Each row has a name. Each question is about the rows just above it.

R: [  7.5  -7.6 -78.2 -40.4  40.2]
E: [-37.4 -26.2 -67.7  45.3  30.6]
Z: [-39.4 -21.1 -62.6  49.7  34.3]
F: [  8.6  81.0   1.7 -39.9 -31.8]
Q: [-46.3  40.4   2.5  61.2 -45.1]
P: [-46.3  40.4   2.5   6.8 -45.1]
H: [-12.2  51.9 -35.6  18.8  69.4]
Whose row is [-12.2  51.9 -35.6  18.8  69.4]?	H
Whose row is [-39.4 -21.1 -62.6  49.7  34.3]?	Z
The row with [  8.6  81.0   1.7 -39.9 -31.8] is	F

M: [ 66.7  48.4   2.3 -51.1 -81.2 -71.8 -24.3  36.1  75.5  76.8  40.8]
V: [  2.3 -22.5 -23.6 -23.6 -22.3 -14.5   2.7  28.5  50.0  51.9  26.7]
W: [ 66.7  48.4   2.3 -22.3 -23.6 -14.5 -24.3  36.1 -62.6 -14.2  37.3]
L: [-41.9  48.4   2.3 -51.1 -81.2 -71.8 -24.3  36.1 -62.6 -14.2  37.3]
What are the next 3 entries after [-23.6 -22.3 -14.5]?	[ 2.7 28.5 50.0]
The next 3 entries after [  2.3 -22.3 -23.6]:	[-14.5 -24.3  36.1]
The next 3 entries after [  2.3 -22.5]:	[-23.6 -23.6 -22.3]
The next 3 entries after [-22.5 -23.6 -23.6 -22.3 -14.5   2.7  28.5]:	[50.0 51.9 26.7]

S: [ -2.9  44.9   3.0  -2.4 -16.1 -58.4]
J: [  2.0  22.9  62.1 -63.8  12.2  57.1]
T: [-23.1 -40.9  24.6  33.7 -28.2 -31.5]
D: [ 22.9  22.7  38.1 -32.9  61.3 -70.2]
A: [-23.0 -27.6 -41.3 -39.6  62.6  11.6]
K: [-27.6 -23.0  22.6 -63.8  12.2  57.1]
Y: [-23.0 -27.6 -41.3 -39.6  62.6  78.0]
C: [-46.9  68.0  69.0  49.8 -60.3  39.8]
The next 3 entries after [-23.0  22.6]:	[-63.8  12.2  57.1]
Whose row is [-23.0 -27.6 -41.3 -39.6  62.6  78.0]?	Y
The next 3 entries after [68.0 69.0]:	[ 49.8 -60.3  39.8]

G: [-42.0   8.6  26.0 -12.2   5.8 -69.2 -11.3 -61.2  -7.5  22.0   6.7  18.5
  -3.9]
N: [-52.9  68.5  51.1   5.8 -15.5 -53.4 -53.1 -54.5  -6.0  54.3 -40.0  35.5
  76.7]
B: [  8.6   5.8   8.6 -12.2  26.0 -11.3 -61.2  -7.6 -76.9 -22.0  57.2 -56.5
 -39.5]
The next 3 entries after [  8.6  26.0 -12.2   5.8 -69.2 -11.3 -61.2  -7.5]:	[22.0  6.7 18.5]
Give the next 3 entries after [ 51.1   5.8 -15.5 -53.4 -53.1 -54.5  -6.0].	[ 54.3 -40.0  35.5]
What are the next 3 entries after [  8.6 -12.2  26.0 -11.3 -61.2  -7.6 -76.9]?	[-22.0  57.2 -56.5]
Give the next 3 entries after [  8.6  26.0 -12.2   5.8].	[-69.2 -11.3 -61.2]

fuga: [ 39.1 -16.2  25.2   5.3   1.0 -38.3 -14.3  12.9   3.2]
pena: [ 22.3  40.2  39.1 -16.3  17.9 -35.6  25.4   7.6 -15.5]
Zufe: [ 28.3  32.8  64.4  20.6  40.7  -0.9  -5.0  47.5 -78.9]
Bek: [  5.3   1.0  39.1 -16.2  25.2 -32.1   6.6  11.6   8.8]
The next 3 entries after [-16.2  25.2   5.3   1.0 -38.3]:	[-14.3  12.9   3.2]
The next 3 entries after [ 39.1 -16.3]:	[ 17.9 -35.6  25.4]
The next 3 entries after [ 39.1 -16.2  25.2   5.3   1.0]:	[-38.3 -14.3  12.9]
Where do [  5.3   1.0  39.1 -16.2  25.2 -32.1   6.6  11.6   8.8] appear?	Bek

sisam: [15.1 17.4 19.3  9.4 21.9 22.5 13.7 17.6 15.8 19.0]
pepo: [16.6 15.0 12.7 14.6 14.6 10.2 14.4 16.8 19.3 16.1]
zogep: [ 7.5 14.0 20.3 14.6  6.4 42.5 25.3 18.6 25.6 20.7]
godot: [13.3 17.1 17.3 41.0  4.6 32.9 26.1 18.3 25.8 18.0]
luzed: [24.0 12.8 15.9 17.9 12.5 12.0 15.9 42.0 14.4 21.5]
zok: [15.1 17.4 19.3  9.4 21.9 22.5 13.7 17.6 15.8 25.1]
Zas: [15.6 16.7 19.2 15.3 21.3 11.3 10.0 18.7 24.9 19.1]
Medo: [14.6 12.9 29.1 12.1 22.4 14.0 15.1 16.3 37.4 17.0]
Depi: [ 7.5 14.0 20.3 14.6  6.4  5.1 21.1 16.7 25.9 26.3]
zamom: [27.8 15.9 24.1 14.9 12.0 24.1 14.5 22.2 23.1 19.9]
bal: [16.6 15.0 12.7 14.6 14.6 10.2 35.6 18.5 22.6 11.6]
Fet: [15.2 11.6 11.6 13.9 17.0 15.8 23.7 17.5 24.6 25.2]
What are the next 3 entries after [14.6 10.2 35.6]?	[18.5 22.6 11.6]
The next 3 entries after [14.6  6.4  5.1 21.1]:	[16.7 25.9 26.3]

fem: [ 7.8  0.4  3.3 28.8 -5.5 18.6 -9.2]
Vipil: [  0.4   3.3  28.7   7.2  -1.9 -14.8 -11.1]
dor: [-15.1   1.5  -2.8  -7.6  30.5  50.1  12.4]
bogik: [ -4.4   7.8  10.8   3.0  -3.6 -72.5  -4.2]
Tuf: [ -8.5   6.5   2.2   7.2  37.9 -14.8 -11.1]
Fuder: [ 19.0 -12.3  -6.3  10.4  43.4 -59.6  -1.8]
kedo: [ -1.1  -6.1  -1.2  -1.8   8.6 -11.8  -0.7]
kupav: [-3.3 -3.1 -1.0 -3.6  6.8 50.4 -1.6]
Gime: [-6.6  0.2  7.5  7.5 -2.4 -5.7 -5.2]
kunos: [ -2.8   1.5 -15.1   7.5  -2.4  -5.7  -5.2]
bet: [-6.6  0.2  1.6  7.5  4.2 -6.2  2.3]
What are the next 3 entries after [ 7.8 10.8  3.0]?	[ -3.6 -72.5  -4.2]
Give the next 3 entries after [-15.1   1.5  -2.8].	[-7.6 30.5 50.1]
The next 3 entries after [ 0.4  3.3 28.8]:	[-5.5 18.6 -9.2]

Rinu: [-32.1  38.2  11.3  35.9]
sevi: [ 52.6   7.8 -32.5  -9.1]
poda: [-46.4  73.5 -60.2 -25.4]
vez: [ 52.6   7.8 -32.5  60.7]
fuv: [-32.1  38.2 -16.7   9.8]
bot: [-40.1  73.5 -60.2 -25.4]
Which row holds [-32.1  38.2  11.3  35.9]?	Rinu
Whose row is [-46.4  73.5 -60.2 -25.4]?	poda

Vafoz: [ 93.4  -4.7  -4.9 -38.5 -81.8]
guv: [-17.3 -15.4   2.3  12.4 -24.6]
nev: [ 21.6 -26.4  -6.7  18.3   6.5]
semag: [-17.2  28.6  -5.2 -19.2  23.1]
pafo: [ 14.1  22.6   1.7 -17.8  19.5]
Zud: [ 22.2 -70.6 -22.8  49.8   1.8]
bag: [-27.3  15.7  -1.5  -8.1   5.1]
bapil: [-25.1 -19.5   5.2  17.8 -29.8]
Kog: [-25.3 -18.1  -0.8  16.4 -19.3]
gudo: [-18.8  28.2  -5.1 -18.7  21.8]
les: [ 24.7 -60.7 -19.1  41.8   1.3]
Whose row is [-18.8  28.2  -5.1 -18.7  21.8]?	gudo
[ 22.2 -70.6 -22.8  49.8   1.8] is in which row?	Zud
Where do [ 21.6 -26.4  -6.7  18.3   6.5] appear?	nev

